Below are the code and all the weights of a small trained network. Each question names an input and a target symbol and asks about switching units off, where a switched-off unit gives its printed mean instead of its output.

import numpy as np


def w(rows, s, z=0):
    codes = np.array(rows[::2]) - 128.0
    scale = np.full(codes.shape[1], s)
    scale[-1] = z or s
    return codes * scale


def f(y):
    return np.maximum(y, 0)


def softmax(a):
    e = np.exp(a - a.max(-1, keepdims=True))
    return e / e.sum(-1, keepdims=True)


def log_softmax(a):
    a = a - a.max(-1, keepdims=True)
    return a - np.log(np.exp(a).sum(-1, keepdims=True))


def net(x, mask):
    ids = ['βγεθσω'.index(c) for c in x.split()]
    T = len(ids)
    res = E[ids] + P[:T]
    q, k, v = (res @ M[0].T for M in (Q, K, V))
    z = softmax(np.where(np.tri(T) > 0, q @ k.T / 4**0.5, -1e9)) @ v
    res = res + np.where(mask[0], z, O[0][:, -1]) @ O[0][:, :-1]
    y = f(res @ A[0][:, :-1].T + A[0][:, -1])
    res = res + np.where(mask[1:9], y, B[0][:, -1]) @ B[0][:, :-1]
    return log_softmax(res[-1] @ U[:, :-1].T + U[:, -1])


Q, K, V, O, A, B = {}, {}, {}, {}, {}, {}
E = w([
[139,185,173,237,40],'β',
[86,154,2,89,79],'γ',
[33,110,187,184,195],'ε',
[231,186,33,191,174],'θ',
[164,96,243,99,111],'σ',
[120,87,46,48,43],'ω',
],0.0085)
P = w([
[171,2,69,240,96],'0',
[156,76,111,160,106],'1',
[129,99,128,138,109],'2',
[130,130,130,126,105],'3',
[121,147,140,107,109],'4',
[113,170,148,89,109],'5',
[98,190,154,77,115],'6',
[97,206,161,64,120],'7',
],0.0059)
Q[0] = w([
[182,165,120,130,50],'head 1',
[95,122,250,180,125],'head 1',
[149,162,84,152,118],'head 1',
[102,86,96,73,64],'head 1',
],0.025)
K[0] = w([
[127,151,7,175,146],'head 1',
[64,255,109,88,78],'head 1',
[191,131,99,160,165],'head 1',
[57,35,110,185,40],'head 1',
],0.017)
V[0] = w([
[110,170,90,193,8],'head 1',
[187,138,94,185,131],'head 1',
[192,172,222,209,137],'head 1',
[74,204,110,165,226],'head 1',
],0.013)
O[0] = w([
[50,255,97,179,154,254],'head 1',
[70,132,85,84,195,214],'head 1',
[174,146,26,117,219,160],'head 1',
[76,15,64,151,122,131],'head 1',
],0.011,0.0045)
A[0] = w([
[57,122,52,85,94,222],'neuron 1',
[92,40,102,13,169,234],'neuron 2',
[228,134,41,147,111,160],'neuron 3',
[49,67,138,81,100,1],'neuron 4',
[179,151,5,72,53,78],'neuron 5',
[77,117,107,100,133,95],'neuron 6',
[143,140,125,6,187,218],'neuron 7',
[95,48,150,183,130,65],'neuron 8',
],0.013,0.003)
B[0] = w([
[91,54,51,173,84,254],'neuron 1',
[189,244,133,217,120,212],'neuron 2',
[171,168,94,52,35,185],'neuron 3',
[107,200,47,40,154,160],'neuron 4',
[222,125,166,23,249,204],'neuron 5',
[69,124,95,119,161,180],'neuron 6',
[52,130,225,162,105,201],'neuron 7',
[162,79,161,129,232,178],'neuron 8',
],0.018,0.011)
U = w([
[69,89,134,37,167,57],'β',
[70,58,70,166,29,139],'γ',
[226,181,35,98,87,111],'ε',
[148,187,154,253,181,179],'θ',
[156,105,195,42,145,8],'σ',
[130,202,236,183,27,253],'ω',
],0.0044,0.0028)

Each question gives the input, a string of symbols that net reads in full, and the target symbol t.
The units are the heads (4 rows each of Q, K, V and O) and the neurons (one row each of A and B). Each row of codes is followed by its name. A weight is (code - 128) times the scale printed after its matrix; where a second scale follows, it is the last column's (O, A, B and U).
mask holds one flag per unit, heads first, then neurons. A switched-off unit (its flag False) gives its mean, the last column of its rows in O or B, instead of its output. The means were averaged over made-up inputs and are rounded, as every weight is.
A unit's drop is (log p(t) with every unit on - log p(t) with that unit switched off) / (log p(t) with every unit on - log p(t) with every unit switched off).
The circuit of an input: a set's keep is (log p(t) with only the set's units on - log p(t) with every unit switched off) / (log p(t) with every unit on - log p(t) with every unit switched off). Starting from all 9 units, units are removed one at a time, each time the one whose removal leaves the highest keep (on an exact tie, the one counted first), for as long as the keep stays at least 0.8.
units of the circuit, in order: the units of the circuit, biggest drop first
k most important neurons: the k neurons with the biggest drops, biggest first
drop of u: that unit's drop, to one decimal
input γ ω θ ε ω, target γ: units of the circuit, in order	[head 1; neuron 5; neuron 2; neuron 1]
input θ θ γ σ, target ω: units of the circuit, in order	[head 1]
input θ θ γ ε β ε β γ, target θ: units of the circuit, in order	[neuron 2; head 1; neuron 5; neuron 7]
input ε ε θ β σ, target ω: 3 most important neurons	[neuron 7; neuron 5; neuron 8]
input θ θ β ε ω ε γ ε, target β: units of the circuit, in order	[head 1; neuron 2; neuron 4]
input σ ε ω β ε θ ε γ, target σ: units of the circuit, in order	[neuron 5; head 1; neuron 7]
input γ γ β ε ω, target γ: units of the circuit, in order	[head 1; neuron 5; neuron 1; neuron 2]
input σ ε ε ε γ, target σ: units of the circuit, in order	[head 1; neuron 5; neuron 7]
input ε γ θ γ ε, target β: 4 most important neurons	[neuron 2; neuron 4; neuron 8; neuron 1]
input β ω ε ε β β γ ω, target β: 3 most important neurons	[neuron 5; neuron 2; neuron 7]
input β γ γ, target β: drop of neuron 7	0.4
input σ ε σ β ω, target σ: drop of neuron 7	0.3
input ε β ε β, target ε: drop of neuron 8	0.0
